Here is a tiny trained network, its code and every weight. The questions are about switching its units off for an input and a class, where a switched-off unit gives its printed mean instead of its output.

import numpy as np


def w(rows, s, z=0):
    codes = np.array(rows[::2]) - 128.0
    scale = np.full(codes.shape[1], s)
    scale[-1] = z or s
    return codes * scale


def norm(h):
    return h / np.sqrt((h * h).mean(-1, keepdims=True) + 1e-5)


def f(y):
    return np.maximum(y, 0)


def log_softmax(a):
    a = a - a.max(-1, keepdims=True)
    return a - np.log(np.exp(a).sum(-1, keepdims=True))


def net(x, mask):
    res = np.array(x, float).reshape(1, 7) / 4 @ E
    u = 0
    for l in range(3):
        y = f(norm(res) @ A[l][:, :-1].T + A[l][:, -1])
        res = res + np.where(mask[u : u + 16], y, B[l][:, -1]) @ B[l][:, :-1]
        u += 16
    return log_softmax(norm(res)[-1] @ U[:, :-1].T + U[:, -1])


A, B = {}, {}
E = w([
[86,162,107,93,147,181],'x0',
[166,67,102,170,185,155],'x1',
[129,128,130,129,125,125],'x2',
[27,136,96,201,254,5],'x3',
[14,52,67,213,8,202],'x4',
[126,128,134,125,130,127],'x5',
[127,79,75,25,135,92],'x6',
],0.0049)
A[0] = w([
[120,114,206,127,76,60,121],'0.n1',
[229,206,73,61,182,132,3],'0.n2',
[195,73,132,167,175,78,169],'0.n3',
[24,204,183,47,130,159,65],'0.n4',
[91,110,96,20,140,99,104],'0.n5',
[186,65,87,132,219,213,236],'0.n6',
[115,93,85,157,219,189,160],'0.n7',
[62,131,170,87,42,212,219],'0.n8',
[176,203,209,254,137,127,108],'0.n9',
[137,33,64,90,83,38,163],'0.n10',
[246,245,167,90,202,50,47],'0.n11',
[143,84,175,90,105,228,127],'0.n12',
[45,155,177,50,103,119,74],'0.n13',
[211,184,116,101,150,160,155],'0.n14',
[151,90,50,21,150,82,61],'0.n15',
[111,201,159,208,114,138,183],'0.n16',
],0.0075,0.003)
B[0] = w([
[169,226,41,169,74,102,158],'0.n1',
[61,157,187,107,135,100,186],'0.n2',
[79,222,147,81,109,108,188],'0.n3',
[176,184,115,166,94,103,168],'0.n4',
[145,180,130,174,162,189,174],'0.n5',
[166,214,112,143,31,82,196],'0.n6',
[123,167,146,100,61,127,172],'0.n7',
[202,53,116,123,81,171,219],'0.n8',
[146,140,109,120,180,240,199],'0.n9',
[160,179,157,211,154,243,185],'0.n10',
[67,121,169,119,113,137,254],'0.n11',
[176,96,95,139,132,77,188],'0.n12',
[125,169,109,178,106,83,158],'0.n13',
[61,39,177,153,88,110,189],'0.n14',
[156,132,129,168,149,254,177],'0.n15',
[165,135,60,68,152,179,188],'0.n16',
],0.0068,0.0074)
A[1] = w([
[77,117,56,165,201,65,189],'1.n1',
[90,173,104,133,131,76,145],'1.n2',
[207,216,103,113,63,114,87],'1.n3',
[165,107,141,192,117,39,79],'1.n4',
[163,145,18,77,105,78,182],'1.n5',
[177,124,134,79,214,208,15],'1.n6',
[165,150,158,74,134,55,96],'1.n7',
[72,127,175,131,238,174,182],'1.n8',
[135,152,158,98,135,156,189],'1.n9',
[129,55,129,172,153,92,26],'1.n10',
[38,156,56,167,213,68,95],'1.n11',
[152,151,161,102,161,111,6],'1.n12',
[41,77,120,125,60,115,87],'1.n13',
[63,149,143,180,105,132,102],'1.n14',
[151,92,167,115,23,45,63],'1.n15',
[147,1,44,192,56,145,161],'1.n16',
],0.0084,0.0025)
B[1] = w([
[222,8,142,79,79,121,171],'1.n1',
[163,126,99,94,27,78,178],'1.n2',
[122,141,103,188,157,58,223],'1.n3',
[156,174,137,97,121,128,133],'1.n4',
[133,190,180,155,117,95,161],'1.n5',
[146,168,153,164,198,196,151],'1.n6',
[89,146,126,151,108,128,154],'1.n7',
[124,53,77,88,68,189,208],'1.n8',
[96,151,26,131,89,162,191],'1.n9',
[93,112,100,107,121,91,128],'1.n10',
[180,71,93,35,90,154,200],'1.n11',
[42,57,178,147,169,150,145],'1.n12',
[96,74,159,218,50,158,150],'1.n13',
[162,112,141,139,101,133,185],'1.n14',
[180,98,122,111,157,102,171],'1.n15',
[1,125,192,97,125,114,253],'1.n16',
],0.0061,0.007)
A[2] = w([
[130,152,131,118,37,192,208],'2.n1',
[36,64,148,108,143,145,104],'2.n2',
[220,99,121,179,183,147,149],'2.n3',
[80,164,121,132,99,161,136],'2.n4',
[129,85,49,84,161,97,159],'2.n5',
[105,186,155,238,111,43,103],'2.n6',
[152,213,55,142,94,137,230],'2.n7',
[119,80,209,166,149,63,129],'2.n8',
[126,162,100,142,169,193,65],'2.n9',
[120,234,79,112,118,64,137],'2.n10',
[121,116,142,133,62,140,194],'2.n11',
[135,127,145,157,226,141,53],'2.n12',
[51,71,184,72,73,99,111],'2.n13',
[192,134,194,1,133,157,141],'2.n14',
[222,118,153,87,107,124,112],'2.n15',
[124,205,232,36,249,101,252],'2.n16',
],0.0091,0.0024)
B[2] = w([
[146,134,136,131,178,88,249],'2.n1',
[119,160,200,132,148,144,154],'2.n2',
[84,97,134,108,153,139,138],'2.n3',
[143,147,136,146,162,109,178],'2.n4',
[224,122,160,110,77,133,142],'2.n5',
[126,133,109,92,158,48,152],'2.n6',
[135,132,119,147,210,89,192],'2.n7',
[170,177,135,106,133,172,134],'2.n8',
[155,136,70,118,177,175,150],'2.n9',
[139,82,149,177,119,44,160],'2.n10',
[132,177,117,100,184,100,197],'2.n11',
[158,163,131,93,129,120,129],'2.n12',
[105,169,132,88,200,110,185],'2.n13',
[90,99,73,96,52,168,175],'2.n14',
[140,60,76,112,132,119,158],'2.n15',
[67,81,166,254,93,129,156],'2.n16',
],0.008,0.013)
U = w([
[3,119,182,140,48,139,124],'0',
[184,62,89,71,56,133,134],'1',
[162,157,81,147,183,216,28],'2',
[150,154,105,162,105,36,64],'3',
[145,148,132,89,167,114,251],'4',
[136,138,122,82,179,111,150],'5',
[131,164,102,118,142,107,174],'6',
],0.012,0.0027)

Each question gives the input, the list of numbers given to net, and the class t.
The units are the neurons (one row each of A and B). Each row of codes is followed by its name. A weight is (code - 128) times the scale printed after its matrix; where a second scale follows, it is the last column's (A, B and U).
mask holds one flag per neuron, layer by layer. A switched-off neuron (its flag False) gives its mean, the last column of its row in B, instead of its output. The means were averaged over made-up inputs and are rounded, as every weight is.
A unit's drop is (log p(t) with every unit on - log p(t) with that unit switched off) / (log p(t) with every unit on - log p(t) with every unit switched off).
The circuit of an input: a set's keep is (log p(t) with only the set's units on - log p(t) with every unit switched off) / (log p(t) with every unit on - log p(t) with every unit switched off). Starting from the 12 units with the biggest drops (on a tie, the unit counted first), units are removed one at a time, each time the one whose removal leaves the highest keep (on an exact tie, the one counted first), for as long as the keep stays at least 0.8.
circuit, biggest first: the units of the circuit, biggest drop first
k most important neurons: the k neurons with the biggest drops, biggest first
top k neurons in layer l: the k neurons of layer l with the biggest drops, biggest first
input [2,5,-1,4,-4,-7,-7], class 2: circuit, biggest first -> [0.n9, 1.n8]
input [-3,4,7,1,1,-5,7], class 2: circuit, biggest first -> [0.n10]
input [-5,1,-6,3,-1,-4,8], class 2: 2 most important neurons -> [0.n15, 0.n10]
input [3,6,-7,-7,2,1,8], class 2: circuit, biggest first -> [0.n10, 1.n6]
input [1,-4,8,6,-8,0,-6], class 0: circuit, biggest first -> [2.n16, 0.n11]
input [0,2,3,5,-7,-8,8], class 2: top 3 neurons in layer 1 -> [1.n8, 1.n16, 1.n9]
input [-1,2,4,-8,-8,6,4], class 0: top 2 neurons in layer 0 -> [0.n2, 0.n8]
input [-2,-6,-8,-8,-5,0,-2], class 1: circuit, biggest first -> [2.n14, 2.n15]
input [-3,-4,1,-3,-6,-2,8], class 2: circuit, biggest first -> [0.n15, 0.n5, 1.n6]
input [-4,5,6,1,-5,-8,8], class 2: circuit, biggest first -> [0.n15, 0.n10]
input [-3,7,-6,-6,-4,7,6], class 3: 3 most important neurons -> [0.n6, 0.n9, 0.n8]
input [-5,5,-7,3,-6,-7,8], class 2: 2 most important neurons -> [0.n15, 0.n10]
input [-2,6,-5,-5,-3,5,3], class 3: circuit, biggest first -> [0.n6, 1.n3]
input [-6,-2,3,-2,3,-7,0], class 4: 2 most important neurons -> [0.n6, 1.n16]
input [-3,2,-5,0,2,3,-8], class 2: circuit, biggest first -> [0.n9]
input [3,2,0,8,-7,6,1], class 1: circuit, biggest first -> [1.n11, 1.n1, 2.n14]
input [-4,-5,2,8,-6,-5,8], class 1: top 4 neurons in layer 1 -> [1.n11, 1.n16, 1.n8, 1.n1]
input [-8,-7,2,7,-8,3,-2], class 0: 2 most important neurons -> [2.n16, 0.n11]
input [-3,2,3,-2,5,0,-7], class 2: 2 most important neurons -> [0.n9, 0.n16]
input [-2,5,-4,2,-1,2,1], class 3: circuit, biggest first -> [0.n6]
input [2,-4,-6,-7,-5,-7,-2], class 1: 3 most important neurons -> [1.n16, 1.n15, 2.n14]
input [-2,3,6,-7,-2,6,-5], class 1: 2 most important neurons -> [0.n14, 2.n7]
input [-3,-7,-5,2,-7,6,0], class 0: 2 most important neurons -> [0.n11, 2.n16]
input [3,0,-6,6,-5,1,3], class 1: 3 most important neurons -> [1.n8, 1.n11, 1.n16]
input [-4,6,-1,7,-2,-2,-7], class 1: top 4 neurons in layer 0 -> [0.n10, 0.n15, 0.n8, 0.n5]
input [-3,7,-4,7,-8,5,-1], class 0: 2 most important neurons -> [0.n3, 2.n16]
input [-6,8,-4,-7,4,0,-6], class 3: top neuron in layer 1 -> [1.n11]
input [6,-3,1,7,-6,7,1], class 1: top 2 neurons in layer 0 -> [0.n6, 0.n10]
